Where the symbols take the units:
Bev bo Zun
Bev ki Kap
Tef bo Tup
Tef ki Pob
Niv bo Mub
Niv ki Dut
Vem bo Paf
Vem ki Pup
Pob bo Vif
Pob ki Tef
Lof bo Bev
Lof ki Fab
Mub bo Sel
Mub ki Bes
Mas bo Pob
Mas ki Tup
Vob bo Niv
Vob ki Baf
Ton bo Duv
Ton ki Dur
Zof bo Dip
Zof ki Rof
Vid bo Tep
Vid ki Sut
Fuz bo Bes
Fuz ki Sel
Tus bo Mez
Tus ki Gek
Niz bo Fuz
Niz ki Zib
Sel bo Zib
Sel ki Fuz
Tup bo Daz
Tup ki Mas
Paf bo Tus
Paf ki Ber
Tir bo Ziz
Tir ki Toz
Mez bo Tef
Mez ki Vif
Ser bo Bet
Ser ki Vir
Bes bo Dut
Bes ki Mub
Rof bo Dap
Rof ki Zof
Ber bo Pup
Ber ki Paf
Fab bo Kov
Fab ki Lof
Ziz bo Kap
Ziz ki Zun
Pup bo Ges
Pup ki Vem
Dip bo Vem
Dip ki Ges
Sut bo Ton
Sut ki Vid
Toz bo Vob
Toz ki Tir
Dut bo Baf
Dut ki Niv
Kap bo Fab
Kap ki Bev
Zug bo Vir
Zug ki Bet
Kov bo Ser
Kov ki Bop
Baf bo Tir
Baf ki Vob
Vir bo Bop
Vir ki Ser
Zun bo Toz
Zun ki Ziz
Dap bo Niz
Dap ki Saf
Saf bo Zof
Saf ki Dap
Bet bo Ras
Bet ki Zug
Vif bo Gek
Vif ki Mez
Ras bo Sut
Ras ki Tep
Gek bo Ber
Gek ki Tus
Tep bo Zug
Tep ki Ras
Bop bo Lof
Bop ki Kov
Duv bo Mas
Duv ki Daz
Ges bo Rof
Ges ki Dip
Daz bo Dur
Daz ki Duv
Dur bo Vid
Dur ki Ton
Zib bo Saf
Zib ki Niz

The rows follow the links: the fewer symbols apart two units are, the more alike their rows tend to be.

Each row, then its unit:
10;308;-184;-321;-164;472;-857;-397;-234;-148;-44;-144;188;451;-609;260;-767;115;145;723;-165;225;-95;-210;-453;-563;-2;-337;921;171;245;-146;-654;-191;-199;-335;101;-212;-396;80;-29;315;572;545;-219;34;-102;62;-121;-261;-152;-3;345;87;567;-912: Dur
-83;330;115;295;-64;236;-380;323;-69;-163;-9;247;286;-235;516;26;-92;-139;-545;208;-195;535;-439;203;-575;376;475;-416;-8;-216;-698;38;318;-412;473;313;14;-167;398;-72;-637;134;-276;30;-859;-266;309;325;167;53;-23;241;-134;-816;-40;-806: Saf
104;459;-59;8;119;429;-968;-351;-176;-74;43;-148;268;460;-601;287;-843;67;78;677;-268;398;-86;190;-254;-176;-229;-354;464;-11;276;-83;-549;-514;53;-1;-179;-168;21;121;-204;421;617;350;-447;208;-144;207;-229;-185;-107;80;408;-110;433;-888: Vid
231;229;305;365;209;126;-84;296;11;-129;60;283;305;-293;751;10;46;-132;-548;-244;-369;629;-328;283;-386;385;418;16;-319;-426;-685;38;480;-138;399;283;13;92;554;-127;-644;257;-412;-53;-784;-285;492;210;-64;117;-14;84;-301;-707;-136;-197: Zof
104;-584;-206;312;80;492;406;125;-159;200;27;-431;198;-270;382;-91;-33;-537;33;-96;246;223;-12;-568;110;-484;204;352;298;-261;-523;-591;1046;437;320;-151;738;102;-72;-500;-183;402;-192;124;-182;394;208;-83;96;-352;-416;84;-164;-122;-491;571: Kap
-696;150;-204;-462;-740;-156;-338;240;-265;-259;-272;125;-330;-59;-130;-66;285;-346;166;834;184;-304;-314;-294;-513;118;397;-779;148;513;-368;-169;4;81;33;-309;607;-634;-49;317;-44;-449;-97;25;31;37;-102;-213;342;265;53;393;237;-137;124;-1022: Mub
304;-733;-172;-380;-6;132;548;-128;37;42;-29;-204;-38;-185;246;-112;-6;0;82;-351;215;-277;169;-547;45;-685;154;544;336;-121;217;-217;120;571;-290;-367;241;282;-586;-171;483;-49;-107;223;722;52;-33;-346;38;-445;32;-412;-569;656;156;888: Mez
297;-668;32;-258;138;159;767;81;175;122;53;-75;15;-325;593;-83;157;84;-131;-667;217;41;214;-380;132;-476;124;708;120;-372;-110;-6;167;548;-110;-214;173;269;-356;-317;202;5;-309;-37;513;-18;45;-146;115;-393;0;-431;-664;478;-64;1138: Tus
-357;-185;45;-542;-337;-634;152;-108;114;-261;305;659;-616;-174;-74;3;326;87;-62;-53;-425;-565;154;-393;-246;487;341;-543;-90;347;-89;314;-525;-76;-266;-189;-302;-322;192;485;236;-460;-607;282;321;-191;-73;-177;226;724;142;123;84;-577;481;-594: Dap
422;620;277;597;596;99;-666;-242;39;14;209;-13;292;321;-401;192;-617;197;-74;-54;-236;462;-29;716;163;418;-467;7;-32;-256;309;153;-389;-746;183;504;-439;149;416;-45;-506;393;348;-63;-755;-62;-21;365;-267;87;-94;164;558;-456;-62;-311: Zug
4;-594;-173;-580;-308;180;225;-118;-97;103;-59;-96;-115;-39;-58;-13;-123;-50;66;19;252;-166;99;-700;-56;-959;1;358;641;-38;331;-238;-125;533;-413;-726;401;133;-696;-21;543;-42;238;275;730;147;-145;-292;156;-517;-103;-360;-389;764;339;550: Tef
-274;-408;-222;0;-47;-484;486;-250;85;-34;460;111;-606;-45;-344;-87;213;-269;443;-116;-148;-772;573;-688;553;380;-5;-429;-191;491;-73;-99;28;208;51;-162;-11;-269;298;342;37;-231;-546;168;405;489;-142;59;15;695;-234;409;678;-751;-249;-260: Ges
367;-816;-259;-72;208;373;304;-455;124;63;568;-107;-98;-264;68;56;-395;-329;75;-467;-80;-133;331;-1228;262;-586;325;237;611;-185;-163;-341;258;298;-84;-501;276;179;-391;-110;-175;353;-499;778;223;507;9;-34;92;-155;-453;92;28;-345;11;198: Kov

Each walk starts at a row. The symbols on each line, taken left to right, move it on to the next unit.
Answer with the unit's row; about right is enough.
start -46;-367;-272;-648;-362;290;-229;-349;-82;-98;-25;-139;-20;171;-296;52;-249;-108;101;435;160;-57;92;-510;-211;-890;-99;63;863;84;311;-392;-468;274;-367;-734;324;-25;-786;68;438;39;446;400;518;146;-55;-260;-4;-389;-113;-267;-134;721;496;92
bo bo ki bo ki -41;-33;-242;-444;-374;382;-578;-205;-145;-142;-113;-318;-92;280;-539;172;-562;-2;233;663;70;75;-94;-462;-315;-781;-28;-107;997;199;319;-241;-489;25;-275;-591;273;-200;-640;99;191;67;538;450;76;199;-268;-113;-82;-387;-141;-12;88;490;619;-396
bo bo bo ki ki 138;620;134;320;356;324;-856;-400;-18;-25;120;-98;367;422;-529;248;-827;171;22;381;-320;638;-71;374;-50;117;-244;-203;306;-131;281;-19;-388;-731;80;204;-329;126;192;-12;-460;501;496;270;-762;-70;-83;374;-224;17;-86;81;459;-331;225;-764
start -328;408;292;-60;-290;-97;-137;740;-122;-128;-554;188;406;-187;590;-76;577;141;-478;383;155;412;-623;828;-821;120;312;-142;-175;-66;-261;234;300;65;223;282;153;-131;140;-262;-151;-283;185;-613;-327;-607;280;-91;235;-232;312;-97;-607;424;-69;-106
bo ki ki bo ki ki -64;-20;35;282;-86;353;123;668;-244;64;-501;-375;302;-316;596;-64;267;-365;-215;161;483;422;-394;460;-189;-188;172;262;-157;-235;-552;-247;1093;272;381;126;667;99;52;-496;-211;133;104;-460;-452;-47;246;-135;203;-557;-75;-10;-548;403;-511;325
ki bo bo ki ki ki bo -219;380;113;137;-167;196;17;766;-101;93;-512;-15;434;-258;706;-55;428;-23;-401;257;344;463;-638;749;-553;60;233;162;-290;-254;-478;30;721;251;228;292;439;-14;31;-220;-228;-144;131;-671;-479;-428;227;-22;172;-539;213;-71;-631;419;-263;107
start 452;-508;62;110;293;42;769;-54;180;172;74;36;204;-481;772;-147;184;47;-433;-828;121;222;77;-176;150;-158;198;749;-180;-600;-154;91;494;368;101;63;44;402;-115;-331;14;107;-351;-144;83;-164;247;-106;-69;-408;10;-363;-719;179;-306;1113
ki bo ki ki ki ki ki 529;-309;262;254;388;89;510;140;275;66;93;159;297;-412;897;-167;232;-8;-357;-702;50;361;-49;73;56;49;249;533;-311;-563;-349;203;535;150;311;331;-81;284;90;-357;-285;171;-545;-106;-320;-114;358;23;62;-174;66;-214;-687;-96;-294;773
bo bo ki bo ki ki bo -200;-328;-208;261;181;-304;370;-130;-13;231;382;-269;-528;34;-474;-46;76;-263;611;-155;84;-727;462;-630;857;252;-214;-257;-407;469;-52;-275;290;124;-29;-63;63;-66;202;165;-10;-144;-391;92;365;496;-195;-86;55;514;-333;475;881;-620;-439;-30
start -252;327;162;-529;-590;-451;-121;445;152;-370;-139;681;-194;-196;404;-37;502;306;-407;101;-231;29;-418;462;-863;463;446;-468;-190;73;-203;517;-462;-186;13;121;-337;-273;150;221;143;-512;-171;-90;60;-558;151;3;207;336;356;-162;-662;-47;345;-515
bo ki bo bo ki bo ki -524;218;-60;-113;-697;-179;-510;329;-207;-101;-258;209;-209;12;31;82;155;-350;-44;769;-233;39;-390;17;-741;245;533;-853;228;382;-488;-125;80;-87;170;-130;334;-542;123;173;-245;-287;-115;125;-244;-95;79;-53;225;311;-59;417;180;-450;86;-1230
bo ki bo ki bo ki -255;-7;171;-452;-479;-546;-111;23;98;-314;71;809;-304;-127;212;-124;512;133;-241;-33;-401;-314;-149;66;-608;437;561;-506;-87;395;-138;513;-640;-130;-217;-93;-397;-353;249;590;108;-487;-455;132;185;-467;41;-98;187;573;363;-71;-305;-290;446;-633
start 309;304;187;679;898;-182;175;-50;14;136;203;-102;244;129;-75;34;-145;430;118;-493;-15;102;317;601;737;604;-607;320;-740;-138;245;427;-133;-448;44;680;-584;304;512;-89;-237;273;31;-440;-174;-46;-47;305;-291;214;-35;17;371;-297;-357;591
ki ki ki bo ki ki ki 418;510;252;674;809;88;-227;-177;139;51;157;-144;350;347;-199;66;-370;447;16;-364;-199;386;149;560;459;538;-432;203;-567;-289;342;364;-132;-519;173;568;-582;229;426;-24;-493;258;224;-240;-595;-80;23;451;-296;107;-13;18;458;-503;-269;52
bo bo bo bo ki bo ki bo -264;-193;23;-66;45;-607;708;129;-110;8;2;-116;-428;-76;-220;-183;641;117;489;-358;352;-860;373;80;650;239;-379;153;-659;448;144;54;106;374;-213;-16;-71;4;51;70;508;-469;-163;-368;780;71;-298;-307;-42;219;155;13;243;289;-414;696
start 203;34;189;540;615;-345;577;-31;177;202;199;-159;-7;119;-32;-165;187;267;148;-579;144;-180;374;407;809;479;-606;440;-870;-114;238;242;87;-90;-48;614;-540;237;413;-75;177;11;-18;-512;129;-66;-74;240;-153;319;104;-95;257;-61;-538;820
bo bo ki bo bo ki ki 254;-731;-141;12;138;464;346;-280;95;130;357;-316;13;-255;342;4;-230;-408;84;-329;129;93;270;-1035;425;-505;261;338;454;-360;-358;-609;715;429;23;-378;626;161;-189;-319;-97;445;-361;396;58;500;85;-140;33;-335;-457;117;-32;-239;-311;367
ki bo ki bo ki bo -9;-64;58;336;326;-500;800;62;41;275;153;-122;-240;-6;-80;-183;469;260;283;-696;339;-390;338;63;881;418;-530;322;-802;149;200;261;-10;8;-104;335;-294;237;6;30;347;-259;-65;-425;539;-59;-316;21;-42;329;196;-107;141;162;-483;913
start -818;-110;-293;-430;-696;-316;-106;277;-162;-126;-88;59;-535;-20;-382;-178;454;-280;361;728;178;-588;-72;-294;-271;-12;194;-633;85;673;-88;-191;49;378;-147;-442;511;-476;-175;334;274;-467;-89;24;525;149;-183;-278;449;194;53;314;166;106;90;-750
bo bo ki bo ki bo bo -418;401;56;24;-408;100;-599;332;-67;-189;-124;270;20;-45;319;78;7;-344;-305;634;-253;336;-453;144;-735;458;603;-650;148;49;-747;-37;210;-200;404;121;218;-433;388;54;-433;-138;-181;94;-724;-261;384;243;118;159;3;349;96;-648;148;-1134
bo bo ki ki bo ki bo -243;-375;-113;-361;-174;-514;285;-173;90;-101;588;373;-617;-59;-169;39;259;-37;289;-197;-273;-635;334;-600;191;431;223;-640;-113;381;-181;171;-220;-75;-99;-215;-187;-306;270;572;151;-413;-724;430;475;162;-87;-165;153;829;-48;270;422;-792;170;-484
start 66;-267;-144;441;-38;495;303;446;-172;220;-283;-459;313;-294;476;-35;136;-497;-176;36;472;363;-256;-122;81;-327;121;302;-32;-341;-604;-447;1109;460;358;60;817;89;-116;-518;-341;237;-202;-182;-221;98;237;-137;114;-524;-345;127;-360;205;-745;448
bo ki bo ki ki bo bo -643;-162;-204;-445;-611;-452;247;229;-189;-12;-169;23;-584;17;-369;-172;603;-158;448;456;313;-815;2;-195;10;-80;-42;-511;-89;715;100;-168;40;527;-303;-377;425;-256;-222;249;523;-726;-127;-34;758;38;-328;-376;308;293;91;177;251;289;-55;-124
ki ki bo bo bo ki bo -281;554;221;-283;-481;-215;-131;526;-7;-211;-475;595;143;-149;554;-96;556;158;-651;316;-128;226;-616;735;-906;344;313;-133;-290;-15;-269;362;-137;-105;69;80;-208;-180;109;54;-22;-369;-41;-381;-162;-614;109;31;136;23;494;-179;-758;149;376;-261
